Here is a tiny trained network, its code and every weight. The questions are about switching its units off for an input and a class, where a switched-off unit gives its printed mean instead of its output.

import numpy as np


def w(rows, s, z=0):
    codes = np.array(rows[::2]) - 128.0
    scale = np.full(codes.shape[1], s)
    scale[-1] = z or s
    return codes * scale


def norm(h):
    return h / np.sqrt((h * h).mean(-1, keepdims=True) + 1e-5)


def f(y):
    return y / 2 * (1 + np.tanh(0.7978845608 * (y + 0.044715 * y**3)))


def log_softmax(a):
    a = a - a.max(-1, keepdims=True)
    return a - np.log(np.exp(a).sum(-1, keepdims=True))


def net(x, mask):
    res = np.array(x, float).reshape(1, 4) / 4 @ E
    u = 0
    for l in range(4):
        y = f(norm(res) @ A[l][:, :-1].T + A[l][:, -1])
        res = res + np.where(mask[u : u + 7], y, B[l][:, -1]) @ B[l][:, :-1]
        u += 7
    return log_softmax(norm(res)[-1] @ U[:, :-1].T + U[:, -1])


A, B = {}, {}
E = w([
[169,172,2,100,122],'x0',
[50,91,72,107,150],'x1',
[102,189,127,170,83],'x2',
[123,202,157,88,181],'x3',
],0.0062)
A[0] = w([
[99,227,144,244,94,38],'0.n1',
[140,129,123,125,101,65],'0.n2',
[74,77,178,162,119,25],'0.n3',
[132,62,103,201,30,87],'0.n4',
[164,40,102,197,60,90],'0.n5',
[255,161,190,137,24,28],'0.n6',
[172,95,134,109,141,4],'0.n7',
],0.0078,0.0039)
B[0] = w([
[68,187,45,254,200,202],'0.n1',
[188,96,128,126,143,101],'0.n2',
[104,108,132,159,111,147],'0.n3',
[95,214,142,137,186,229],'0.n4',
[131,221,148,67,236,236],'0.n5',
[47,122,146,22,68,251],'0.n6',
[115,90,99,143,171,98],'0.n7',
],0.0075,0.0029)
A[1] = w([
[147,95,91,102,118,35],'1.n1',
[126,169,178,155,30,53],'1.n2',
[216,3,139,92,216,88],'1.n3',
[155,13,98,77,186,183],'1.n4',
[172,86,172,3,125,5],'1.n5',
[182,134,153,38,164,72],'1.n6',
[11,65,54,162,210,69],'1.n7',
],0.0066,0.0035)
B[1] = w([
[170,164,117,131,119,98],'1.n1',
[98,101,135,73,141,125],'1.n2',
[82,254,75,237,144,216],'1.n3',
[125,179,133,171,66,252],'1.n4',
[64,230,215,178,94,184],'1.n5',
[66,180,41,155,156,206],'1.n6',
[59,194,156,46,122,216],'1.n7',
],0.0082,0.0026)
A[2] = w([
[108,150,131,108,248,169],'2.n1',
[97,115,182,163,172,5],'2.n2',
[152,173,157,84,158,46],'2.n3',
[212,179,100,90,70,131],'2.n4',
[126,204,176,51,145,107],'2.n5',
[94,106,186,132,163,196],'2.n6',
[97,111,154,191,148,139],'2.n7',
],0.012,0.0025)
B[2] = w([
[253,111,126,242,16,230],'2.n1',
[156,134,59,100,141,159],'2.n2',
[86,80,70,140,17,162],'2.n3',
[161,112,196,98,179,177],'2.n4',
[79,20,87,117,43,255],'2.n5',
[235,131,88,53,147,183],'2.n6',
[155,177,106,135,173,159],'2.n7',
],0.007,0.0079)
A[3] = w([
[43,121,143,68,109,84],'3.n1',
[102,82,134,141,107,137],'3.n2',
[149,46,147,205,107,92],'3.n3',
[109,102,143,156,200,3],'3.n4',
[134,98,203,107,245,62],'3.n5',
[158,148,67,82,130,221],'3.n6',
[107,96,156,132,195,15],'3.n7',
],0.011,0.005)
B[3] = w([
[55,70,225,79,76,170],'3.n1',
[187,105,166,107,124,149],'3.n2',
[205,145,60,200,44,147],'3.n3',
[129,133,181,114,62,112],'3.n4',
[223,138,97,110,167,129],'3.n5',
[170,128,224,125,145,254],'3.n6',
[99,92,152,131,2,113],'3.n7',
],0.008,0.0062)
U = w([
[68,92,174,42,75,175],'0',
[91,206,71,188,175,182],'1',
[234,104,162,55,217,165],'2',
[177,118,74,159,69,135],'3',
[102,80,109,148,141,121],'4',
[78,33,45,112,246,2],'5',
],0.014,0.0081)

Each question gives the input, the list of numbers given to net, and the class t.
The units are the neurons (one row each of A and B). Each row of codes is followed by its name. A weight is (code - 128) times the scale printed after its matrix; where a second scale follows, it is the last column's (A, B and U).
mask holds one flag per neuron, layer by layer. A switched-off neuron (its flag False) gives its mean, the last column of its row in B, instead of its output. The means were averaged over made-up inputs and are rounded, as every weight is.
A unit's drop is (log p(t) with every unit on - log p(t) with that unit switched off) / (log p(t) with every unit on - log p(t) with every unit switched off).
The circuit of an input: a set's keep is (log p(t) with only the set's units on - log p(t) with every unit switched off) / (log p(t) with every unit on - log p(t) with every unit switched off). Starting from the 12 units with the biggest drops (on a tie, the unit counted first), units are removed one at a time, each time the one whose removal leaves the highest keep (on an exact tie, the one counted first), for as long as the keep stays at least 0.8.
circuit, biggest first: the units of the circuit, biggest drop first
top k neurons: the k neurons with the biggest drops, biggest first
k most important neurons of layer l: the k neurons of layer l with the biggest drops, biggest first
input [-5,3,1,-8], class 3: top 2 neurons -> (0.n5, 2.n1)
input [7,-1,-5,1], class 2: circuit, biggest first -> (3.n6)
input [1,0,5,-5], class 1: top 2 neurons -> (0.n1, 0.n4)
input [5,5,2,-5], class 0: circuit, biggest first -> (1.n7, 1.n3)
input [-4,3,-1,3], class 2: top 3 neurons -> (2.n6, 0.n6, 0.n5)
input [4,-7,2,6], class 0: top 3 neurons -> (0.n6, 0.n5, 2.n1)
input [4,-3,-5,5], class 1: circuit, biggest first -> (1.n6, 2.n6)
input [6,4,-3,8], class 3: top 3 neurons -> (2.n1, 0.n6, 2.n6)
input [-7,-6,3,4], class 2: top 2 neurons -> (2.n6, 1.n7)
input [-5,-3,-5,-5], class 1: circuit, biggest first -> (1.n3, 2.n7)
input [6,-3,-1,-5], class 2: circuit, biggest first -> (2.n4, 0.n1)
input [-6,-6,-8,-1], class 1: top 3 neurons -> (1.n3, 1.n5, 2.n1)
input [8,-1,8,-3], class 1: circuit, biggest first -> (0.n1, 2.n1)
input [7,-1,3,7], class 2: most important neuron of layer 2 -> (2.n4)
input [-1,-6,-8,-8], class 1: top 2 neurons -> (1.n3, 1.n6)
input [-1,-8,-8,5], class 0: 2 most important neurons of layer 0 -> (0.n6, 0.n1)
input [-1,-6,4,-6], class 0: 2 most important neurons of layer 1 -> (1.n3, 1.n6)
input [7,7,6,-4], class 0: 4 most important neurons of layer 2 -> (2.n1, 2.n6, 2.n7, 2.n2)
input [-6,0,6,-6], class 1: 3 most important neurons of layer 0 -> (0.n1, 0.n4, 0.n3)
input [4,0,3,1], class 2: top neuron -> (0.n5)
input [5,-8,6,-1], class 0: top 2 neurons -> (0.n6, 2.n1)
input [-7,6,-1,1], class 2: 3 most important neurons of layer 2 -> (2.n6, 2.n5, 2.n3)
input [-1,6,-8,5], class 1: top 2 neurons -> (1.n3, 0.n6)
input [1,5,-8,-3], class 1: top 2 neurons -> (1.n3, 0.n6)
input [-8,-6,0,-1], class 2: top 2 neurons -> (2.n6, 1.n7)
input [6,6,0,7], class 3: 2 most important neurons of layer 0 -> (0.n6, 0.n3)
